Below is a small trained network, with its code and all its weights. Each question gives an input and a class and asks what happens when units are switched off, that is, made to give their printed mean instead of their output.

import numpy as np


def w(rows, s, z=0):
    codes = np.array(rows[::2]) - 128.0
    scale = np.full(codes.shape[1], s)
    scale[-1] = z or s
    return codes * scale


def f(y):
    return np.maximum(y, 0)


def log_softmax(a):
    a = a - a.max(-1, keepdims=True)
    return a - np.log(np.exp(a).sum(-1, keepdims=True))


def net(x, mask):
    res = np.array(x, float).reshape(1, 5) / 4 @ E
    y = f(res @ A[0][:, :-1].T + A[0][:, -1])
    res = res + np.where(mask, y, B[0][:, -1]) @ B[0][:, :-1]
    return log_softmax(res[-1] @ U[:, :-1].T + U[:, -1])


A, B = {}, {}
E = w([
[113,99,137,9,168,133,37,125],'x0',
[125,135,122,121,132,121,140,137],'x1',
[122,136,130,129,138,123,132,125],'x2',
[75,119,24,142,114,132,97,87],'x3',
[184,105,107,128,215,243,217,88],'x4',
],0.015)
A[0] = w([
[158,105,110,123,171,210,171,97,74],'N1',
[155,122,110,121,188,205,149,106,35],'N2',
[155,133,114,202,121,143,199,92,135],'N3',
[99,110,2,134,132,167,116,78,5],'N4',
[190,123,212,108,156,153,154,144,14],'N5',
[132,97,135,16,190,168,84,94,62],'N6',
[118,102,124,113,183,116,118,133,79],'N7',
],0.013,0.0029)
B[0] = w([
[65,159,104,68,86,77,60,133,232],'N1',
[32,127,117,80,98,92,78,120,221],'N2',
[183,158,54,179,109,179,148,170,227],'N3',
[201,79,250,121,190,87,184,48,232],'N4',
[173,72,205,92,196,111,162,51,197],'N5',
[197,139,62,203,76,183,181,193,254],'N6',
[171,140,93,136,138,128,112,187,161],'N7',
],0.012,0.019)
U = w([
[148,183,49,197,57,237,157,151,234],'0',
[48,180,131,94,24,59,9,125,137],'1',
[150,131,221,121,193,145,161,72,6],'2',
],0.012,0.0021)

Each question gives the input, the list of numbers given to net, and the class t.
The units are the neurons (one row each of A and B). Each row of codes is followed by its name. A weight is (code - 128) times the scale printed after its matrix; where a second scale follows, it is the last column's (A, B and U).
mask holds one flag per neuron, in row order. A switched-off neuron (its flag False) gives its mean, the last column of its row in B, instead of its output. The means were averaged over made-up inputs and are rounded, as every weight is.
A unit's drop is (log p(t) with every unit on - log p(t) with that unit switched off) / (log p(t) with every unit on - log p(t) with every unit switched off).
The circuit of an input: a set's keep is (log p(t) with only the set's units on - log p(t) with every unit switched off) / (log p(t) with every unit on - log p(t) with every unit switched off). Starting from all 7 units, units are removed one at a time, each time the one whose removal leaves the highest keep (on an exact tie, the one counted first), for as long as the keep stays at least 0.8.
units of the circuit, in order: the units of the circuit, biggest drop first
unit that matters most: the unit with the biggest drop
top k neurons: the k neurons with the biggest drops, biggest first
drop of u: that unit's drop, to one decimal
input [-7,6,-5,8,-5], class 2: units of the circuit, in order : N4
input [4,-3,-3,1,-4], class 0: top 3 neurons : N1, N2, N4
input [3,-5,8,7,-5], class 2: top 3 neurons : N4, N1, N2
input [4,-4,-6,3,-3], class 0: top 2 neurons : N1, N2
input [2,6,7,-4,-3], class 2: top 2 neurons : N1, N2
input [-6,2,7,0,8], class 1: top 3 neurons : N1, N2, N6
input [8,-8,-1,2,-8], class 0: units of the circuit, in order : N6, N1
input [-2,-3,7,3,3], class 1: top 3 neurons : N6, N5, N1
input [3,3,-3,-8,-5], class 2: top 2 neurons : N1, N5
input [2,-1,5,8,-6], class 2: top 3 neurons : N4, N1, N2
input [3,3,2,4,2], class 2: top 2 neurons : N4, N3
input [-1,1,4,-2,4], class 1: top 3 neurons : N4, N6, N1
input [6,-7,-1,6,-5], class 0: top 4 neurons : N6, N5, N1, N2
input [8,-8,-1,-6,6], class 0: top 2 neurons : N6, N4
input [1,4,-1,3,1], class 2: unit that matters most : N3
input [-2,-1,7,-3,0], class 2: drop of N6 : 6.9
input [6,-6,6,3,-4], class 0: drop of N6 : 0.1
input [4,-5,5,3,-2], class 0: drop of N5 : 0.2
